(in the rows, 128 means zero)
Each row is followed by its class number.
[182 153  97 145 136 137 163 112 156  91 149  97 130  68  83 145 114 199
 154 117 149 154 140 157 118 115 132 126 174 132 132 155 171 140  99  98
  96 150  67 137  92 119 149  87 128 113 148 142 153 140 129 106 176] | 6
[125 119 164 144  69 150 147 157  87 129 133 180 135 134 137 137 161  87
 141 125 131 105 136 130  88 143 140 131 138 123 139 165 122 130 180 110
 120 128  82 121 123 175  84 111  95 106 157 108  98 139 129 188 122] | 5
[152 161  87 138 168 139 134 171 136 116 102 124 107 126  92 107 113 148
 143 154 111 153  70 114 145 110 144 103 152 153 139 150 140 129 118 154
 120 124  93 153 117 130 107  89  73 173 116 131 122 106 151  97 125] | 7
[123 112 150 146 173  89 168 104 188 136 158 120  77 124 140 125 109 137
 121 148 130 201  96 120 108 125 157 121 121 128 137  76  86 144 106 133
 135 152 113 138 147 136 120 122 147 128 125 105 154 129  92 146 135] | 7
[114  74 123 119 126 119 118 144 162 116 158 164 123  84 108  86 129 139
 124 124 126 114  96 130  93 116 150 125 101 121 128 158 127 163 144 146
 111  68 140 123 146 113 123 158 170 152 115 149  59  79 129 139 119] | 1
[151 122 180 199 138 126 127 126 122 150 134 200 159 109 152 153 128 173
 111 165 155 123 110 118 147 105 157  92 158 113 146 134 104 109  72 155
 125 100  77 158 115 140 122 117 159 108 116 145 134  93 158 102 127] | 3
[110 126 116 150 144 166 113 137 115 133 126 179 141 131 157 138 153 144
 146 105 149 115 128 125 118 141 107 141 134 153 122 138 126 124  98  99
 134 147  97 130 108 133 124 133  70 125 131 185 110 144 135 134 117] | 0
[ 93 106 172 129 136 119 138 114 106 153 143 132 147  97 164 127 144 153
 136 159 127  99 124 133 131 118 116 146 115 148 114 154 125 137  87  89
 110  96 150 147 150 139 135 112 124 132 108 153 121 164 124 132 121] | 3
[147  81 127 108 110 129 111 125 139 116 126 153 105 119 107 114 154  93
 127 168 133 159 116 127 125 150 130 109 129  97 136 122 146 132 120 120
 130 121 124 142 115 124  89  96 196 117 110 134  68 127 130 156 102] | 2
[106 103 144 187 147 123 122 144 130 149 154 145 130 114 146 120 153 134
 147 147 118  86 133 113 158 142 142 127 124 128 119 139 110 122 110 126
 105 117 118 120 109 159 114 148 114 132 128 118  85 185 115 100 185] | 4
[132  94 102 128  88 117 135 112  99 113 176  75 133 119 104 131 126  78
 121 192 120 123 119 128 143 113 144 136 113 122 122 144 113 147 133  87
 110 122 160 100 152 128 105 125 143 106  62 121  71  99 166 108 139] | 6
[140 121 163 165  70 118 120 124 127 123 101 138 104 120 158 163 152 116
 175 130  90 125 124 144 144 127 104 115 155 150 130 161 124 130  70 118
 125 119 143 106 114 156  92 110 117 130 111 151 139 131  80 131 145] | 2
[126 128 137 127  84 126 134  97 109 126 140 119 132  99 128  78 157 126
 129 125 117 140 144 117 143 133 125 137 145 147 134 132 134 147 113 133
 127 105 115 148 111 162 120 112  84 150 141 131 139  74 117 105 162] | 3
[113 192 143 140 108 152 167 102 143 110 162 132  96 122  85 154 105 162
 104 160 138 143  68 117  96 121 137 123 161 143 143 109 153 117 139 134
 115 176 145 151 156 154  87  87  85 127 171  63 151 132 172 152 139] | 2
[134 113 144  99 154 123 156  88 123 146 185  93 120 131 153 150 111  93
 114 143 105 143 124 147 126 122 132  91 135 126 152 101 114 146 129  95
 124 122 166 130 118  78 104  96 170  96  82 127  95 227 170 124  67] | 3
[ 99 109 142 130 122 127 131  99 118 137 118 120 117 150 129 100 119  91
 121 165 128 134 103 135 138 107 155 118 116 137 125 128 129 127 118 147
 137 132 116 148 153 146  78 114 100 108 107 149 133  97 107 118 135] | 3
[131 144 154 142 111 124 136 117 119 146 141 133 145 133 140 104 164 140
 116 104 153 131 147 137 145 125 115 131 125 138 149 148 119 129 102 143
 122 107 123 104 137 100 148 125 122 131 130 150 145  85 126 132 142] | 3
[125 101 135 161 132 118 127 142 129 122 144 120 135 100  91  76 141 131
 119 176 103 120  94 122 100 111 144 143 120 121 105  82 146 104 158  85
 129 136 137 125 120 123 110 136 125 138 123 120  79 155 157 120 120] | 1
[122 114  88 131 147 141 102 131 151 133 110 139 129 103 125 102 143  92
 120 147 120 133 130 117 165 106 118 123 129 158 126 146 119 146  91 137
 112  90 115 134 116 106 137 129 119 137 119 148 115  99 113 121 132] | 2
[145 119 173 129 110 108 139 132 138 102 145 142 126 144  97 177 100 169
 110 196 140 189 102 111 112 108 140 141  95  93 139 100 145 147 149 168
 140 125 184 164 167 153 140 107 170 126 141  87 123 124 131 162 105] | 2
[158 107 132 157 138 133 117 136 145 125 191 164 124 117 128 134 105 132
 124 166 120 115 140 130 152 112 132 121 106 147 141 142 145 168 104 113
 108 133 144  96 124 105 129 136  93 144  75 158 111 140 144 119 158] | 6
[146 158 165 119 115 135 127 118 123 113 108 154 137 118 128 157 116 163
 129 153 115  84 122 137 111 123  89 120 154 145 138 177 150 107  86 113
 108  94  93 125 128 102 150 122 142 123 136 122 141 114  88 134 138] | 0
[124 108 129 162 101 130 131 129 109 148 121  94 114  69 149 118 125 100
 131 169  83 136 122  90 199  76 109 146 169 127 128 132 123 140  79 140
 129 108 120 165 164 187 107 108 138 109  78  90 139 108 105 140 140] | 5
[133 124 146 153  99 130 131 141 116 126 127 166 119 111 121 120 138 194
 128 122 149 183 104  89  82 130 112 122 107 119 143 128 153 127  93 117
 134 132 152 138 139 104 154 108 140 145 112 140 192 143 136 124 143] | 3
[162 113 159  93 107 111 129 132 156 118 204 157  96 127 101 171 176 136
 141 118  95 178 170 149 112 136 138 130 134 137 130 143 112 112  94 140
 154 148 119 152 122 147 123 130 129 135  91 109 141  93 121 110 130] | 2
[ 92 144  90  95 120 129 114 145 114 104 115  84 151 183 109 123 142 179
 131  97 161 131 147 142  99 147  64 144 116 166 107  87 172 115 127 102
 151 208 125 166 111 107 191 124  89 128  95 140 129 213 120 159  54] | 7
[164  99 188 145 104 126  95 146 131 137  83 141  90 165 122 131 142 138
 157 106 126 131 132 122 124 100 123 127 153 131 115 131 164 120  78 111
 141 149  94 116 127 120 117 114 124 134 108 126 170 145 132 130 116] | 0
[110 129  92  86  84 136  87 138 166  95 117 110 115 105 100 158  94 148
 119 110 137 163 114 127 131  91 126 113 141 150 110 135 131 172 118 176
 103 122 132 161 158 103 115 132 155 128  99  61 154  18 129 134  73] | 2
[124 122 136 142 139 126  89 122 165 135 135 135 113 135 147  90 134 106
 125 102 102 126 153 112 118 137 123 141 145 145 131 120 140 107 100 142
 131 125 156 151 103 139 135 129 116 169 147 140 137 116  98 121 158] | 4
[114  82 104 131 157 124 100 101 114 139 132 133 141 121 170  64 122 116
  97  79 142 136 142 106  93 146 155 163 135 182 108  61 124 104 169 136
  92 122 171 137 144 109 169 125 138 150 112 129 101 168 139 166 138] | 0
[109 157 138 171 104 139  87  85 128 109 152 110 109 141 120 120 136 151
 128 200 126 114 153 114 130 155 127 149 141 159 140 143 137  86 140 115
 115 166 127 142 116 163 135 112 117 100 104 125 117 101 146  99 162] | 0
[110 110 149 127 130 130  98 118 134 146 111 161 136  91 111 146 180 106
 137 109 133 122 103 108 128 115 140 147 134 142 133 153 102 153  82 153
 112 108 116 123 112 179 119 143 128 140 154 120  85 111 135 122 145] | 4
[126 144 127 144  93 139 132  98 120 131 152  79 124  88  95 126 118 116
 134 146 123 115 138 115 118 125 126 138 114 127 150 159 126 150  95 132
 124 126 135 133 111 114 150 103 119 133 132 134 140 121 126 115 176] | 5
[ 85 150 142 108 169 113  99 158 134 119 139 167 146 110 128  58 203 119
 107 132  77 116  83 106 172 119 147 161 133 121 111  91 146 105 135  95
 153  86 129 152 133 144  71 107 177 154 110 143 135 106 138 163 104] | 1
[131 109  97 116 122 154 107 137 138 135 150 138 120 135 168 132 156 104
 133 115 109 144 137 119 157 157 117 126 141 123 140 147 103 145 117 131
 125 132 125 129 124 153 148 168 111 111 132 143 120 112 126 126 142] | 2
[198 131 159 107 112  92  86 124 105 133 103 139 151 146 111 121 114 105
 130 140 113 114 162 164 108 154 118 130 149 164 128 103 126  86 115  93
 130 151 159 113 116  93 127  96 121 158 115 128 151  99 135 125 153] | 5
[146 104 174 103 178 110 123 116 142 145 155 164 107 120 123 166 170 150
 100 242  84  88 137 106 164 136 149 118 120 124 152 129 139 125 139 170
 112 106 134 129 125 162 114 150 163 153 149 151  80 190 177 118 127] | 6
[142 121 151 115 134 112 155 104 139 119 181 105 112 122 119 117 144 141
 134 177 102 130 144 142 139 139 101 114 130 123 148 134 110 120 125 128
 146 129 135 130 154 140 112 128 134 103 137 133 110 118 122 114 118] | 7
[112 122  96 171 119 120 108 104 163 130 148  85 103 138 125 128 117  95
 122 110 124 120 154 130 160  94 124 138 127 136 125 131 109 136 105 114
 139 142 170 128 145 141 111 133 113 103 107 140 133 123 139 119 146] | 7
[124 117 139 103 147 119 156 101 164 122 178 155 126 121 147 129 120 146
 107 205  82 168 110 125 144 133 151 146 157 103 127  85 122 125 119 126
 158 101  96 176 112 252  87 131  95  94 136 119 179 135 143  91  38] | 2
[ 99 125 116 136  85 128 146  96 101 128 166 123 125 110 125  80 132 102
 121 124 139 115 128 131 118 133 132 137 145 131 129 150 123 121 132 123
 114 118  97 143 125 166 113 118 107 107 116 125 109 102 125 119 117] | 3
[150  89 146 143 133 112 154 147 133 127 144 161 119 128 136 108 146 152
 139 121 108 118 141 115 111 156 141 118 120 126 134 138 124 116 109 120
 145 118 124 118 119 137 101 132 108 141 138 171 116 123 115 131 166] | 1
[126 132 160 105 109 102 170 178 127  99  64 157  99 128 120 164 105 129
 116 133 120 183  69 106 118 114 152  88 131 135 144 134 128 163 169 159
 118 121  62 128 107 128  88 106 120 143 137  60 178 128 137 155  96] | 4
[155 115 188 100 151  86 104  79 129 140 102  85 163 151  97 131 116 136
 115 179 109  94  96 152  77 142 115 118 139 165 123 131 130  67 158 106
 118 114 157 145 142 117 121 141 129 172 133 105 113 123  74 136 192] | 3
[102 191 139 123 168 149 113 122 144 111  97  99 149 106 148 163 171 132
 118 164  79 128  77 142 155 125 145 111 137 119 130 132 137 134 141 121
 110 119 103 122 108  96 112 146 122  91 117 124 193  79 118 149 147] | 6
[103 180 164 160 119 144 101 120 108 134 164 199 134 139  46 125 184 143
 139 157 143  93  93 113 132 102 161 164 140 131 113 104 157 134 121 125
 129 124 123 146 129 211  93  99 112 183 155  61 117 194 144 118 210] | 4
[ 90  62 158 155 147 116 124 162 139 110 111 143 122 172 160 160 183 153
 144 197 129 185 102 136 133 155 128 113  97  89 138 165 114 107 147 133
 135 132 142 133 160 145  91 149 146  90  95 149  97 160 131 137 165] | 1
[159  88 128 123 106 114 114 128 129 140 129  98 127 119 124 132 108  90
 117 143  89 115 144  89 124 123 131 112  98 150 125 122 125 129  99 131
 131 138 129 106  95  90 133 146 123 134 111 134 128 132  85 117 121] | 6
[119 165 182 110 173 148 163 123  96 100 206 203 122 130 105 180 118 179
 146 194 138 122  68 164 124 142 119 125 171 156 148 176 101 114  93 123
 110 155 102 148 153 158 124 101 131 108 103  74 141 142 155 116 173] | 0
[116 127 110 144 154 125 116 125 150 146 118 117 148 105  89 122 126 137
 146 158 137 107  90 135 114 122 114 115 119 134 133 151 125 130 113 126
 138 100 128 159 109 111 117 112 123 145 121 142  98 153 101 120 140] | 5
[114 146 166 113 130 127 105  87 158 138 107  82 106 118  93 124 134  76
 106 172  89 125  33 138 140  92 127 134 147 124 164 172 154 123  99 155
 120  98 136 105 135 155 106 118 140 124  73 107 139 133 130 135 126] | 4
[100 114 150 151 146 140 150 137 122 141 144 151 111 125 164  86 107  95
 137 118  97  97  97 130 120 109 128  97 141 154 128 143 106 123 111 117
 134 112 154 145 144 129 114 131 102 126 121 138 113 113 129 116 116] | 7
[122 127 141 106 144  97 141 105 146 129 179 158 122 104 106  79 129 107
 107 116 119 105 153 129 128 160 144 138 108 124 147 107 129 144 132 109
 130 112 126 128 105 127 114 129 132 135 130 137 106 109 135 125 146] | 5
[105 115 160 116 138 102 103  90 171 123 162 117 114 156 114 126 159 118
 113 141 123 119 148 114 148 130 152 142 117 150 138 118 117 154  97 112
 129 111 123 121 127 170  91 125 161 149  78 131 112 103 121 142 147] | 7
[126 119 224 138 117 122 127 179 104 155 163  82 110 135 113 126 196 119
 149 128  64 105  91 101 124 109 131 115 126 132 141 152 125  88  84 185
 134 154 126 131 159  86 125 143 123 163  84 108  89 101 135 129 128] | 5
[123 143 120  83 129 161 135 152 110 138 131 206  97  91 155 184 150 106
 104 110 100 156 114 144 106 105 133 125 140 120 134 148 132 148  55 170
  95 120 112 121 123  95 131 130 109 123  92 131 168 140 165 148  58] | 3
[139 107 131 110  99 131 150 138 122 139 136 160 135  86 132 141 135 160
 115 145 113 115 173 117 108 141 140 118 114 149 134 113 122 142 103 143
 128 113 140 134 119 116 125 121 120 133 146 139 148 125 149 117 131] | 5
[131 163 166 137 159 130 162 129 136 136 141 133 115 122 137 114  68 142
  99 163 109 172  77 146  98 122 133 140 139 104 136 132 155  58 128 132
 138 146 182 168 147 104 124  63  88 142 174  93 178 181 154 124 113] | 1
[147 138 119 108 133 130 107 134 113 122 130 162 137  86 145 124 144 109
 126 120  77 107 150 132 157 129 120 137 150 146 128 147 134 126 101 125
 109 101 129 124 124 142 132 134 102 136 120 130 147 120 119 111 176] | 4
[106 158 184 128 130 125 103 173 141 137 106 155 132 182 145 183 167 137
 138 129 113  90 105 173 123 129 120 130 141 153 124 136 137 106 104 154
 104 137 185  98 134 110 100 127 129 160 130 100 104 165 122 164 123] | 4
[125 113 129 132 171 139 171 105 103 126 204 122  98  82  75 141 120 168
 123 245 117 164  98  73 117 139 114 109  69 116 157 138 104 127 145 187
 137 129 124 135 183 139  99 106 136 102  66  81 126 158  84 160 132] | 7
[135 109 132 118 127 129 142 142 132 154 148 180 122 112 158 128 133 118
 118 124 137 172 111 151 111 139 131 125 117 138 136 159  94 111 119 136
 139 124 129 142 133 107 127 115 120 154 140 142 169 139  97 143 163] | 3
[103 127 213 163  96 105  51 139 169 143  85 143 147 111 142 134 169  92
 103  58 106 110 113 131 136 103 139 131 112 140 116 118 175  96 105 110
 109 144 150 117 105  79  87 126 121 141 116  98  82 143 123 146 138] | 4
[183  79  74 111 185 133 164 193 137 115  96 166 144 108 182 124 139 205
 129 148 111 166 134 131 147 164 119 114 176 141 127  83 129 125 128 121
 132 115 114 155 106 157 162 152 152 132 101 197 125  95 147 153  97] | 2
[146 143  77 113 135 155  97 121 120 155  83 120  95 117  96 158 117  74
 145 180 101 141  65 124 105 103 120  93 133 170 162 147 102 153 136 159
 120 132 103 102 125  94 132 131 137 155  74 144 121 170 107 139 133] | 5
[134 146 121 124 146 146 125 129 152 142 165 195 102 120 124 139 152 112
 125 132 120 145 135 128 169 130 104 139 143 117 141 132 113 142  62 111
 138 126 100 109 108 157 123 145 133 123 105 123 143 108 119 122 111] | 2
[ 97 185 146 169 155 129 100 165 173 125 105 186 115 119 130 136 185 139
 132 170  98 120  66 199 188 132 117 109 138 170 156 147 117  87 111 151
 124 161 109  60  70  83  70 131 137 142 119 178 111 157 133 109 124] | 1
[133 154 129 165 214 145 137 125 183 186 147 154 121 101 157 162 118 154
  92 221 120 165 107 138 163 106 135  99 103 117 152  94  86 135  99 158
 138 100 118 119 104  78 151 132 141 123  90 117 146 178 138 116  60] | 7
[119 113 170 115 129 117 151 110 115 145  90 132 125 125 122 143 141 123
 107 120 135 100 144 129 140 121 119 118 102 147 137 159 156 136  81 138
 119 121 150 109 121  95 166 135 128 108  99 130 137 127 124 146 162] | 6
[157  97 131 149 109  94 117 113 163 147 143 147 126  85 124 131 122 144
 114 137 143 115 111 138 130 138 121 127 100 101 137 164 146 130  96 116
 127 132 132 119 126 118 168 156 126  98 101 150 113 132 108 133 158] | 6
[ 96  79 133 129 133 132 173 145 126 125 118 142  81 128 128 125 172 135
 144 180 140 113 116 138 137 120 123  78 142 114 148 191 116 179 126 148
 123  84  79 144 117 142 108 145 147  99  88 165 103  95 175 132  95] | 3
[132  96 147 147 107 105 114 116 119 112  57 175 105 130  78 144 182 116
 142 155 160 148 132 125  93 126 146 126 115 127 137 129 147 148 179 126
 117  96 124  96 117 174  69 102 170 133 105 134  73 127 145 172 133] | 4
[110 132  95  79 129 102 102 136 116 136 124 198 113 103 108  60 161  99
 131  72 152 137  67 115 130 160 130 127 171 157 135 142  95 122 151 171
 122 137  72 171 105 174 105 111 142 140 172 107 108 101 128 145  71] | 3
[126 115 105 116 132 132 183 109 166 144 179 133  74  82  68 122 101 198
 114 190 149 163 113 108 106 135 150 113 121 117 143 131 123 141 124 147
 132 123  90 144 116 167  99 126 174 119  98  85 149 110 126  97 109] | 3
[142 119 115 147 103 115 111 115 154 129 182 179 116 110 133 109 147 108
 109 126 114 118 154 114 161 137 122 144 162 133 132 117 110 111 109 117
 134 114 102 127 109 186  95 131 136 140 136 131 133 125 128 126 117] | 2
[127  89 157 115 119 112 113 123 130 134 121 147 139 113 131 112 144 102
 128 145 126 122 142  94 150 129 148 143 109 141 125 165 127 155  93 120
 141 111 124 159 105 175 125 106 122  99 128 131 144  75 112 138 123] | 6
[128  92 148 121 123 114 122 128 145 137 126 148 132 118 157 135 160 117
 101 157 114 126 116 133 170 125 119 129 145 131 132 131 139 139  90 118
 114 123 119 122 124 140 140 153 140 121  98 118 132 150 127 147 161] | 6
[139 120 132  94 125 118 129 132 108 117 220 146 113 138 113  62 164  54
 125 112  92 132  77 109 126 104 130 116 166 146 145 123 108 148 152 118
 138 129 119 147 172 134  72 101 100 119 127 113 137 135 159 162  99] | 3
[123 113 142 137 131 110  99 120 162 105 179 100 145 128 116 129 129  93
 107 137 110 100 108 116 116 137 143 133 129 151 134 151 121 115 120 127
 106 161 147 137  98 120 120 134 106 111 157 127 114 122 140 133 149] | 6
[120 133 146 120 130 130 136 135 112 138 100 101 129 124  93 101 161 113
 121 122 104 140 152 115 137 116 144 132  96 134 146  98 152 135 144 167
 111  93 145  79 109  94 106 116 161 140 100 118  89 127 135 122  90] | 5
[122 130 159 137 118 145 156 106  82 116 149 144 116 114 126 118  65  60
 116  88 121 138 118 151 116  96 136 123 134 123 133 168 146  96  98 111
 115 153 168 131 142 100 139 114 124 106 103 121 106  77 147  89 163] | 6
[111 187 150 127 153 110 144 101 127 122 137 115 145 126 122 154 140 165
 134 185 120  83 119 155 175 113 121 124 114 208 150 137 118 167 121 109
 130 131 133 110 121 122 106  87 114 100  84 176 167 135 114 162 124] | 3
[122 100 132 143 109 116 137 123 148 165  74 112 144 112 149 152 128 170
 124 147 139 129 142 136 134 113 132 118 140 154 124 112 114 143 125 134
 133  93 137 143 132 149 134 135 143 123  98 109 144 122 124 132 128] | 5
[145 145 113  82  70 116  79 145 103 112 130 174 135 130 145 108 172  58
 132 109 108 163 129 151 167 125 112 164 160 116 109 107 158 125  61 117
 111 143 135 159 146 131 136  80 129 123 142 109  76 135 117 137  85] | 2
[137  89 106 121 243 129 124 103 182 139 157  94 150 114 119 115  69 158
 120 188 120 162 134 133 143 106 131 146 123 137 131 112 140 137 107 147
 111 109 105 171 153 150 138 138  95 117  71 132 136 149  75 118 155] | 5
[133 128 133 141 123 123  91 106 103 114 127 133 119 141 142 127 138  90
 146 155  95 165 102 135 120 130 134 137 155 104 129 132 118 110 115 120
 127 136 131 153 132 146 147 125 127 144 128 133 126 160 123 102 186] | 1
[117 117 128 117  68  79  94 113 110 115 149  97 133 143 111 146 161 104
 133 177 132  85 120 171 142 145 136 120 126 139 111 147 109 141 113 167
 106 137 148 129 125 106 149 131 135 106  76  96 108 111 128 135 130] | 6
[ 90 152 125 144 185 173 119 148 190 136 162 149 122 167 147 119  99 132
 110 128 119 142  83 100  82 136 146 140 138 118 135 127 133 112 103 115
 128 118 116 142  97 135  88 127 116 177 130 127 126 112 105 154  91] | 1
[129 100 163 152 110 132 181 157 112 129 105 130 104 141 166  78 104 187
 123  28 167 196 142 116  92 162 145 127 126  90 134 122 170 108 178 175
 116 152 113 115 139 118 130 105  71 110 149  87 184 148 152 170  88] | 1
[170 143 129  80 132 100 141 156 156 113 138 136 118 141 104 162 126 176
 109 175  74 139 108 150 142 114 133 127 123 164 138 121 148  92 142 120
 146 126 137 112 152 107 124 121 177  87  62 110 172 175 105 134 112] | 0
[139 142 130 129  87 139  94  84 121 124 117  83 131 107  80 124 123 117
 130 174 116  97 179 132 121 121 114 144 131 140 142 153 150 133 134 123
 123 112 156 135 113 140 146 112 149 116 110 117 133  89 125 120 159] | 5
